Below are the code and all the weights of a small trained network. Each question names an input and a class and asks about switching units off, where a switched-off unit gives its printed mean instead of its output.

import numpy as np


def w(rows, s, z=0):
    codes = np.array(rows[::2]) - 128.0
    scale = np.full(codes.shape[1], s)
    scale[-1] = z or s
    return codes * scale


def f(y):
    return np.maximum(y, 0)


def log_softmax(a):
    a = a - a.max(-1, keepdims=True)
    return a - np.log(np.exp(a).sum(-1, keepdims=True))


def net(x, mask):
    res = np.array(x, float).reshape(1, 3) / 4 @ E
    y = f(res @ A[0][:, :-1].T + A[0][:, -1])
    res = res + np.where(mask, y, B[0][:, -1]) @ B[0][:, :-1]
    return log_softmax(res[-1] @ U[:, :-1].T + U[:, -1])


A, B = {}, {}
E = w([
[158,223,112,112,246,97,78,153,70],'x0',
[91,176,200,193,154,142,52,126,140],'x1',
[158,106,171,213,151,178,121,187,48],'x2',
],0.011)
A[0] = w([
[145,188,58,63,146,55,89,98,86,201],'N1',
[101,191,154,173,195,93,33,121,123,220],'N2',
[157,188,80,56,167,9,177,167,145,165],'N3',
[87,176,165,99,168,84,67,76,148,215],'N4',
[174,49,146,119,124,216,125,188,57,175],'N5',
[135,76,185,220,152,202,87,141,70,252],'N6',
[152,99,131,134,155,155,165,167,15,187],'N7',
[209,149,98,84,214,130,142,123,113,125],'N8',
[183,175,120,225,195,167,113,158,59,168],'N9',
[65,47,170,125,79,210,134,102,178,226],'N10',
[234,101,49,85,127,150,245,116,125,227],'N11',
[254,120,105,111,111,162,147,151,65,214],'N12',
[118,122,93,33,101,72,188,129,150,233],'N13',
[28,92,97,124,84,143,174,37,214,194],'N14',
[131,152,127,74,95,102,141,98,177,142],'N15',
[124,104,199,225,84,159,106,164,129,176],'N16',
],0.0079,0.0036)
B[0] = w([
[208,127,151,97,144,177,98,118,121,225],'N1',
[119,195,210,51,162,205,105,97,166,240],'N2',
[201,127,133,116,152,153,95,113,73,226],'N3',
[138,205,141,41,110,152,73,116,167,208],'N4',
[72,109,76,150,140,92,141,148,94,205],'N5',
[72,151,149,148,119,148,162,215,143,241],'N6',
[109,56,126,127,182,120,158,192,61,200],'N7',
[150,106,138,104,199,150,108,154,82,197],'N8',
[54,119,211,90,200,156,188,156,142,234],'N9',
[132,193,84,182,57,114,128,110,113,246],'N10',
[150,102,63,116,135,111,137,122,67,250],'N11',
[115,100,95,191,157,82,154,140,2,197],'N12',
[167,106,96,92,114,140,164,115,76,237],'N13',
[142,155,96,99,45,155,188,66,126,254],'N14',
[151,106,107,90,126,159,166,122,151,190],'N15',
[132,141,158,198,85,131,139,177,124,215],'N16',
],0.0083,0.011)
U = w([
[118,120,85,44,50,144,190,2,159,226],'0',
[101,45,147,81,122,35,110,151,217,7],'1',
[101,203,194,58,173,186,3,115,190,235],'2',
[209,100,109,100,174,142,69,130,66,97],'3',
[33,48,68,174,165,55,145,205,86,119],'4',
[40,136,209,130,201,181,163,172,121,47],'5',
[110,194,133,218,41,164,97,177,208,236],'6',
[53,108,96,163,52,88,89,128,83,9],'7',
],0.0069,0.0019)

Each question gives the input, the list of numbers given to net, and the class t.
The units are the neurons (one row each of A and B). Each row of codes is followed by its name. A weight is (code - 128) times the scale printed after its matrix; where a second scale follows, it is the last column's (A, B and U).
mask holds one flag per neuron, in row order. A switched-off neuron (its flag False) gives its mean, the last column of its row in B, instead of its output. The means were averaged over made-up inputs and are rounded, as every weight is.
A unit's drop is (log p(t) with every unit on - log p(t) with that unit switched off) / (log p(t) with every unit on - log p(t) with every unit switched off).
The circuit of an input: a set's keep is (log p(t) with only the set's units on - log p(t) with every unit switched off) / (log p(t) with every unit on - log p(t) with every unit switched off). Starting from the 12 units with the biggest drops (on a tie, the unit counted first), units are removed one at a time, each time the one whose removal leaves the highest keep (on an exact tie, the one counted first), for as long as the keep stays at least 0.8.
circuit, biggest first: the units of the circuit, biggest drop first
most important unit: the unit with the biggest drop
k most important neurons: the k neurons with the biggest drops, biggest first
drop of u: that unit's drop, to one decimal
input [-7,-1,4], class 7: circuit, biggest first -> [N2, N10]
input [8,3,2], class 2: circuit, biggest first -> [N2]
input [-5,7,-4], class 6: circuit, biggest first -> [N13, N10]
input [8,-7,8], class 4: circuit, biggest first -> [N12, N7]
input [-2,7,2], class 6: circuit, biggest first -> [N16, N7]
input [-6,0,6], class 4: circuit, biggest first -> [N5, N2]
input [-2,6,2], class 6: 3 most important neurons -> [N16, N7, N8]
input [-4,-8,2], class 4: circuit, biggest first -> [N12, N2]
input [4,2,1], class 2: circuit, biggest first -> [N2, N4]
input [7,2,3], class 5: 3 most important neurons -> [N9, N7, N6]
input [-8,0,6], class 6: 2 most important neurons -> [N10, N16]
input [1,1,-4], class 2: 2 most important neurons -> [N11, N10]
input [-1,-8,-1], class 3: drop of N3 -> 0.3
input [2,-6,-4], class 3: drop of N3 -> 0.2
input [7,2,6], class 5: drop of N8 -> 0.0
input [2,-7,3], class 4: drop of N5 -> 0.1
input [8,-3,3], class 5: most important unit -> N9
